Below are the code and all the weights of a small trained network. Each question names an input and a class and asks about switching units off, where a switched-off unit gives its printed mean instead of its output.

import numpy as np


def w(rows, s, z=0):
    codes = np.array(rows[::2]) - 128.0
    scale = np.full(codes.shape[1], s)
    scale[-1] = z or s
    return codes * scale


def norm(h):
    return h / np.sqrt((h * h).mean(-1, keepdims=True) + 1e-5)


def f(y):
    return y / 2 * (1 + np.tanh(0.7978845608 * (y + 0.044715 * y**3)))


def log_softmax(a):
    a = a - a.max(-1, keepdims=True)
    return a - np.log(np.exp(a).sum(-1, keepdims=True))


def net(x, mask):
    res = np.array(x, float).reshape(1, 7) / 4 @ E
    u = 0
    for l in range(4):
        y = f(norm(res) @ A[l][:, :-1].T + A[l][:, -1])
        res = res + np.where(mask[u : u + 7], y, B[l][:, -1]) @ B[l][:, :-1]
        u += 7
    return log_softmax(norm(res)[-1] @ U[:, :-1].T + U[:, -1])


A, B = {}, {}
E = w([
[87,173,123,127,133,163,195,193,68,173,141,91],'x0',
[111,192,108,39,31,170,39,135,248,141,254,106],'x1',
[164,123,247,199,98,118,157,83,243,183,146,99],'x2',
[64,89,194,200,156,188,238,57,142,154,171,34],'x3',
[107,177,121,60,206,150,179,48,114,84,23,208],'x4',
[173,79,95,105,128,130,112,57,62,35,194,114],'x5',
[24,136,100,135,116,101,48,157,214,200,63,80],'x6',
],0.0068)
A[0] = w([
[155,51,122,223,145,182,131,187,113,206,143,16,67],'L0N0',
[134,67,142,35,101,153,148,100,127,51,238,143,6],'L0N1',
[127,133,64,58,125,203,77,80,147,80,228,127,125],'L0N2',
[64,184,148,120,102,90,186,69,239,191,128,159,43],'L0N3',
[128,82,181,91,199,143,163,123,114,31,116,236,255],'L0N4',
[118,152,80,64,15,107,52,164,210,130,99,175,47],'L0N5',
[122,141,120,180,242,156,249,134,35,138,186,2,28],'L0N6',
],0.0061,0.0025)
B[0] = w([
[74,89,90,186,50,70,172,119,77,110,86,135,189],'L0N0',
[167,216,142,59,60,156,89,69,17,153,180,18,179],'L0N1',
[165,132,42,122,93,123,80,71,111,162,83,99,214],'L0N2',
[214,143,168,126,203,243,119,144,213,129,85,58,193],'L0N3',
[169,97,133,135,141,2,123,73,129,99,105,166,255],'L0N4',
[58,99,88,164,168,189,94,217,93,79,195,135,220],'L0N5',
[86,75,177,115,25,172,174,160,71,194,111,174,234],'L0N6',
],0.008,0.0061)
A[1] = w([
[113,172,114,199,110,40,64,177,150,186,124,45,61],'L1N0',
[143,114,87,164,167,165,206,63,126,123,171,135,3],'L1N1',
[179,179,79,149,115,201,186,161,101,119,150,119,80],'L1N2',
[255,159,214,158,129,80,99,108,106,80,197,154,84],'L1N3',
[179,159,84,70,191,90,182,168,106,54,6,163,79],'L1N4',
[135,148,122,17,162,137,136,96,166,93,215,164,137],'L1N5',
[127,184,212,89,190,222,153,115,217,175,77,79,99],'L1N6',
],0.0065,0.0049)
B[1] = w([
[25,35,85,124,67,94,62,145,182,154,127,147,171],'L1N0',
[72,161,69,164,90,143,74,144,136,161,139,121,115],'L1N1',
[93,183,173,209,97,39,43,80,126,144,116,110,134],'L1N2',
[144,95,166,110,125,108,245,115,162,45,210,166,190],'L1N3',
[70,131,197,83,184,138,157,123,108,184,79,175,255],'L1N4',
[171,133,143,143,120,112,102,174,83,126,144,86,177],'L1N5',
[194,226,152,206,161,204,75,121,124,141,83,129,246],'L1N6',
],0.011,0.0044)
A[2] = w([
[92,81,127,231,95,151,162,152,119,196,133,78,128],'L2N0',
[83,81,143,232,139,123,150,123,125,171,135,120,160],'L2N1',
[97,96,97,128,94,116,86,183,193,94,123,137,105],'L2N2',
[146,91,114,165,129,111,131,80,255,171,76,118,189],'L2N3',
[166,174,116,74,81,139,80,48,95,137,154,84,38],'L2N4',
[129,175,155,196,180,196,140,123,233,131,114,113,2],'L2N5',
[147,176,135,88,129,120,132,108,83,158,135,137,84],'L2N6',
],0.0096,0.005)
B[2] = w([
[52,138,188,157,65,134,181,173,75,131,72,113,253],'L2N0',
[68,100,179,170,95,113,156,202,98,48,135,52,231],'L2N1',
[124,158,96,102,175,70,129,151,209,78,192,125,194],'L2N2',
[145,128,193,117,127,204,71,172,222,127,121,36,216],'L2N3',
[136,129,117,115,70,162,39,63,91,188,179,40,203],'L2N4',
[217,254,184,126,127,200,67,109,193,174,19,112,228],'L2N5',
[96,126,110,101,155,122,106,64,87,75,74,92,163],'L2N6',
],0.0093,0.0062)
A[3] = w([
[153,121,127,126,100,142,152,71,105,88,206,100,134],'L3N0',
[90,164,72,104,84,102,100,195,172,149,110,115,171],'L3N1',
[108,135,99,44,146,122,146,85,124,160,81,194,143],'L3N2',
[81,160,130,156,158,133,93,111,126,146,139,119,84],'L3N3',
[132,76,155,96,160,77,147,90,148,66,90,115,138],'L3N4',
[133,114,169,160,166,158,162,160,136,150,69,154,120],'L3N5',
[127,170,10,107,193,141,77,160,170,152,169,159,2],'L3N6',
],0.011,0.0039)
B[3] = w([
[201,174,137,180,79,70,123,79,147,182,160,79,218],'L3N0',
[210,102,127,76,204,153,84,124,175,36,189,172,247],'L3N1',
[54,198,27,27,107,109,47,72,127,165,134,144,234],'L3N2',
[176,81,108,138,143,120,138,190,116,84,177,192,145],'L3N3',
[87,95,142,163,179,182,119,114,188,206,145,159,216],'L3N4',
[130,167,62,126,118,122,80,106,130,187,75,75,254],'L3N5',
[254,171,36,164,192,154,252,124,163,62,127,238,206],'L3N6',
],0.01,0.0062)
U = w([
[206,171,83,99,37,104,33,27,44,167,215,3,139],'0',
[62,158,98,26,200,86,113,64,38,192,49,213,196],'1',
[41,37,146,143,78,79,69,243,203,51,184,62,113],'2',
[54,69,214,214,38,120,235,171,21,147,60,64,160],'3',
[206,62,207,158,110,39,230,51,155,109,215,191,49],'4',
[194,212,208,177,142,230,69,185,192,153,46,55,249],'5',
[41,24,172,185,208,141,112,51,211,208,86,119,1],'6',
[219,146,32,86,199,136,97,183,169,32,193,208,152],'7',
],0.013,0.0051)

Each question gives the input, the list of numbers given to net, and the class t.
The units are the neurons (one row each of A and B). Each row of codes is followed by its name. A weight is (code - 128) times the scale printed after its matrix; where a second scale follows, it is the last column's (A, B and U).
mask holds one flag per neuron, layer by layer. A switched-off neuron (its flag False) gives its mean, the last column of its row in B, instead of its output. The means were averaged over made-up inputs and are rounded, as every weight is.
A unit's drop is (log p(t) with every unit on - log p(t) with that unit switched off) / (log p(t) with every unit on - log p(t) with every unit switched off).
unit that matters most: the unit with the biggest drop
k most important neurons: the k neurons with the biggest drops, biggest first
k most important neurons of layer l: the k neurons of layer l with the biggest drops, biggest first
drop when u is switched off: that unit's drop, to one decimal
input [-2,-5,7,0,-5,3,5], class 2: unit that matters most => L1N0
input [-6,-5,7,-6,4,-7,-4], class 6: 3 most important neurons => [L0N4; L3N4; L2N3]
input [-4,-1,1,-1,4,7,5], class 6: 2 most important neurons => [L3N4; L0N4]
input [2,-5,6,-4,4,5,3], class 1: 2 most important neurons => [L1N4; L3N2]
input [4,-5,-4,-4,-6,-2,1], class 3: 2 most important neurons => [L2N0; L0N0]
input [-7,3,8,7,-5,1,-7], class 4: 2 most important neurons => [L1N3; L3N5]
input [-1,-8,7,6,-3,-4,6], class 3: 2 most important neurons of layer 2 => [L2N0; L2N1]
input [-7,5,2,1,-5,-2,3], class 2: 2 most important neurons of layer 2 => [L2N3; L2N0]
input [2,2,6,1,8,2,-5], class 4: 2 most important neurons => [L0N4; L1N3]
input [-4,-3,-6,-8,-7,-3,-7], class 1: 3 most important neurons => [L1N4; L3N1; L2N1]
input [-6,-6,5,-6,4,3,4], class 6: 2 most important neurons => [L3N4; L2N3]
input [0,-2,0,7,6,1,-5], class 3: 2 most important neurons => [L0N6; L2N1]
input [2,1,2,-4,4,-8,-6], class 1: 3 most important neurons => [L1N4; L0N4; L3N2]
input [-7,-2,-2,-4,-2,-8,-3], class 7: unit that matters most => L0N5
input [-8,-2,3,3,-8,5,-1], class 3: 2 most important neurons of layer 0 => [L0N0; L0N4]
input [-4,1,-7,-5,5,-5,5], class 7: 2 most important neurons => [L0N5; L3N6]
input [1,1,-5,-1,-8,8,5], class 7: 2 most important neurons of layer 3 => [L3N1; L3N6]
input [-3,0,-3,-3,1,-4,0], class 7: drop when L0N5 is switched off => 1.7
input [-2,0,3,-4,0,-3,-8], class 4: drop when L1N3 is switched off => 0.6
input [-6,-1,3,-5,-7,-5,-5], class 2: drop when L3N6 is switched off => 0.1
input [-2,3,5,1,-7,4,1], class 2: unit that matters most => L1N0
